Here is a tiny trained network, its code and every weight. The questions are about switching its units off for an input and a class, where a switched-off unit gives its printed mean instead of its output.

import numpy as np


def w(rows, s, z=0):
    codes = np.array(rows[::2]) - 128.0
    scale = np.full(codes.shape[1], s)
    scale[-1] = z or s
    return codes * scale


def f(y):
    return np.maximum(y, 0)


def log_softmax(a):
    a = a - a.max(-1, keepdims=True)
    return a - np.log(np.exp(a).sum(-1, keepdims=True))


def net(x, mask):
    res = np.array(x, float).reshape(1, 3) / 4 @ E
    y = f(res @ A[0][:, :-1].T + A[0][:, -1])
    res = res + np.where(mask, y, B[0][:, -1]) @ B[0][:, :-1]
    return log_softmax(res[-1] @ U[:, :-1].T + U[:, -1])


A, B = {}, {}
E = w([
[114,40,228,30,169],'x0',
[254,58,118,179,249],'x1',
[57,6,61,162,58],'x2',
],0.0075)
A[0] = w([
[179,192,158,82,153,85],'n0',
[107,74,193,72,137,82],'n1',
[216,73,97,177,210,115],'n2',
[154,224,28,247,91,151],'n3',
[156,124,153,140,95,109],'n4',
[164,252,196,101,168,136],'n5',
[114,58,207,14,161,110],'n6',
[177,58,131,184,159,101],'n7',
[62,152,146,134,68,117],'n8',
[142,89,187,106,151,90],'n9',
[44,200,155,47,68,113],'n10',
[127,172,88,186,135,73],'n11',
[111,102,161,108,144,254],'n12',
[144,136,111,172,124,105],'n13',
[148,110,133,123,165,116],'n14',
[146,188,133,136,151,86],'n15',
[85,2,65,180,78,126],'n16',
],0.013,0.0096)
B[0] = w([
[64,132,162,126,162,175],'n0',
[100,95,118,196,157,169],'n1',
[137,204,113,147,92,226],'n2',
[182,55,133,160,126,254],'n3',
[127,137,120,125,136,128],'n4',
[69,132,172,72,110,225],'n5',
[122,70,113,209,168,206],'n6',
[119,189,126,147,119,185],'n7',
[135,185,137,134,114,188],'n8',
[123,117,138,181,135,159],'n9',
[148,196,107,176,126,221],'n10',
[119,96,115,178,159,160],'n11',
[255,100,157,32,27,206],'n12',
[131,110,137,145,119,148],'n13',
[137,145,117,142,124,155],'n14',
[90,120,161,134,140,156],'n15',
[46,141,198,79,150,225],'n16',
],0.03,0.015)
U = w([
[155,245,134,179,91,174],'0',
[148,37,163,192,119,163],'1',
[30,116,203,76,110,198],'2',
[249,92,149,31,58,254],'3',
[155,108,93,89,152,44],'4',
[117,115,103,92,158,59],'5',
[86,104,113,131,169,55],'6',
[179,156,84,49,135,47],'7',
],0.013,0.005)

Each question gives the input, the list of numbers given to net, and the class t.
The units are the neurons (one row each of A and B). Each row of codes is followed by its name. A weight is (code - 128) times the scale printed after its matrix; where a second scale follows, it is the last column's (A, B and U).
mask holds one flag per neuron, in row order. A switched-off neuron (its flag False) gives its mean, the last column of its row in B, instead of its output. The means were averaged over made-up inputs and are rounded, as every weight is.
A unit's drop is (log p(t) with every unit on - log p(t) with that unit switched off) / (log p(t) with every unit on - log p(t) with every unit switched off).
The circuit of an input: a set's keep is (log p(t) with only the set's units on - log p(t) with every unit switched off) / (log p(t) with every unit on - log p(t) with every unit switched off). Starting from the 12 units with the biggest drops (on a tie, the unit counted first), units are removed one at a time, each time the one whose removal leaves the highest keep (on an exact tie, the one counted first), for as long as the keep stays at least 0.8.
units of the circuit, in order: the units of the circuit, biggest drop first
most important unit: the unit with the biggest drop
k most important neurons: the k neurons with the biggest drops, biggest first
drop when u is switched off: that unit's drop, to one decimal
input [-3,-1,-1], class 3: most important unit -> n6
input [4,-1,2], class 1: 2 most important neurons -> n6, n1
input [1,5,-6], class 2: 2 most important neurons -> n5, n10
input [-1,-3,-2], class 3: 2 most important neurons -> n2, n7
input [-1,5,5], class 0: 2 most important neurons -> n2, n5
input [-8,-1,8], class 1: 2 most important neurons -> n3, n5
input [8,-7,-8], class 1: 3 most important neurons -> n6, n16, n2
input [-8,7,-6], class 1: 2 most important neurons -> n3, n10
input [6,-6,3], class 0: 3 most important neurons -> n10, n3, n8
input [5,-4,-2], class 1: 2 most important neurons -> n6, n2
input [3,8,8], class 0: 3 most important neurons -> n2, n7, n5
input [3,4,4], class 0: 4 most important neurons -> n5, n3, n2, n7
input [8,-7,-4], class 1: 3 most important neurons -> n6, n2, n1
input [3,2,-5], class 2: 3 most important neurons -> n3, n5, n0
input [4,5,-6], class 2: units of the circuit, in order -> n5
input [4,4,2], class 0: 4 most important neurons -> n3, n2, n7, n11
input [-4,0,-7], class 2: drop when n5 is switched off -> 0.5
input [3,-5,-7], class 2: drop when n2 is switched off -> 0.3
input [1,-3,-1], class 3: drop when n3 is switched off -> 0.0
input [3,-3,0], class 3: most important unit -> n12
input [4,-8,-4], class 0: drop when n10 is switched off -> 4.7
